Below is a small trained network, with its code and all its weights. Each question gives an input and a class and asks what happens when units are switched off, that is, made to give their printed mean instead of their output.

import numpy as np


def w(rows, s, z=0):
    codes = np.array(rows[::2]) - 128.0
    scale = np.full(codes.shape[1], s)
    scale[-1] = z or s
    return codes * scale


def f(y):
    return y / 2 * (1 + np.tanh(0.7978845608 * (y + 0.044715 * y**3)))


def log_softmax(a):
    a = a - a.max(-1, keepdims=True)
    return a - np.log(np.exp(a).sum(-1, keepdims=True))


def net(x, mask):
    res = np.array(x, float).reshape(1, 5) / 4 @ E
    y = f(res @ A[0][:, :-1].T + A[0][:, -1])
    res = res + np.where(mask, y, B[0][:, -1]) @ B[0][:, :-1]
    return log_softmax(res[-1] @ U[:, :-1].T + U[:, -1])


A, B = {}, {}
E = w([
[89,146,51,5,129,132,241,138,177,93],'x0',
[154,149,131,74,28,55,103,149,38,143],'x1',
[41,12,32,146,226,72,28,66,27,135],'x2',
[48,142,195,163,186,165,35,78,79,78],'x3',
[150,143,63,175,95,254,141,64,62,60],'x4',
],0.0079)
A[0] = w([
[174,117,113,202,58,95,63,147,85,152,252],'n0',
[127,77,92,128,181,138,174,172,167,100,246],'n1',
[69,138,199,65,146,74,74,123,69,121,167],'n2',
[85,155,138,66,106,156,116,84,54,67,66],'n3',
[138,160,239,246,137,185,64,129,110,113,193],'n4',
[121,136,96,134,78,109,101,90,66,103,113],'n5',
],0.013,0.0021)
B[0] = w([
[141,112,144,208,139,171,101,46,31,153,229],'n0',
[111,142,186,136,126,82,115,65,124,162,196],'n1',
[173,86,183,139,196,151,246,123,128,234,221],'n2',
[99,93,93,185,127,118,48,161,115,78,190],'n3',
[142,149,118,236,24,90,138,78,163,110,253],'n4',
[186,174,142,108,76,107,62,86,46,202,193],'n5',
],0.011,0.015)
U = w([
[115,91,170,121,193,113,142,60,106,200,102],'0',
[202,142,74,134,88,169,85,185,97,78,30],'1',
[2,146,111,38,162,94,106,117,182,63,34],'2',
[202,166,152,165,62,125,236,165,241,108,253],'3',
[117,141,142,243,87,93,37,18,99,111,163],'4',
],0.0066,0.0047)

Each question gives the input, the list of numbers given to net, and the class t.
The units are the neurons (one row each of A and B). Each row of codes is followed by its name. A weight is (code - 128) times the scale printed after its matrix; where a second scale follows, it is the last column's (A, B and U).
mask holds one flag per neuron, in row order. A switched-off neuron (its flag False) gives its mean, the last column of its row in B, instead of its output. The means were averaged over made-up inputs and are rounded, as every weight is.
A unit's drop is (log p(t) with every unit on - log p(t) with that unit switched off) / (log p(t) with every unit on - log p(t) with every unit switched off).
The circuit of an input: a set's keep is (log p(t) with only the set's units on - log p(t) with every unit switched off) / (log p(t) with every unit on - log p(t) with every unit switched off). Starting from all 6 units, units are removed one at a time, each time the one whose removal leaves the highest keep (on an exact tie, the one counted first), for as long as the keep stays at least 0.8.
circuit, biggest first: the units of the circuit, biggest drop first
k most important neurons: the k neurons with the biggest drops, biggest first
drop of u: that unit's drop, to one decimal
input [7,-5,6,-4,-5], class 2: 2 most important neurons : (n2, n0)
input [7,5,-1,4,-8], class 0: circuit, biggest first : (n2)
input [1,1,0,-4,4], class 1: circuit, biggest first : (n4, n2, n0)
input [8,-5,5,-1,-1], class 2: circuit, biggest first : (n2, n0, n4)
input [-4,-7,-5,-2,6], class 3: 2 most important neurons : (n0, n5)
input [-1,-8,0,-3,-8], class 0: 3 most important neurons : (n4, n1, n3)
input [3,-2,-1,-3,-1], class 3: 3 most important neurons : (n0, n5, n3)
input [3,8,-3,-6,3], class 1: circuit, biggest first : (n4, n2, n1)
input [6,-7,2,-8,-4], class 0: 3 most important neurons : (n1, n4, n3)
input [8,6,2,7,0], class 0: 2 most important neurons : (n2, n4)
input [2,-6,7,-5,-1], class 0: 4 most important neurons : (n4, n3, n0, n1)
input [6,0,-3,-1,7], class 1: drop of n3 : 0.2
input [8,0,0,0,-1], class 2: drop of n2 : 0.3
input [-2,3,2,-4,-5], class 0: circuit, biggest first : (n4)
input [1,-4,1,2,-4], class 0: drop of n4 : 0.5
input [2,3,5,-6,-7], class 0: drop of n4 : 0.2
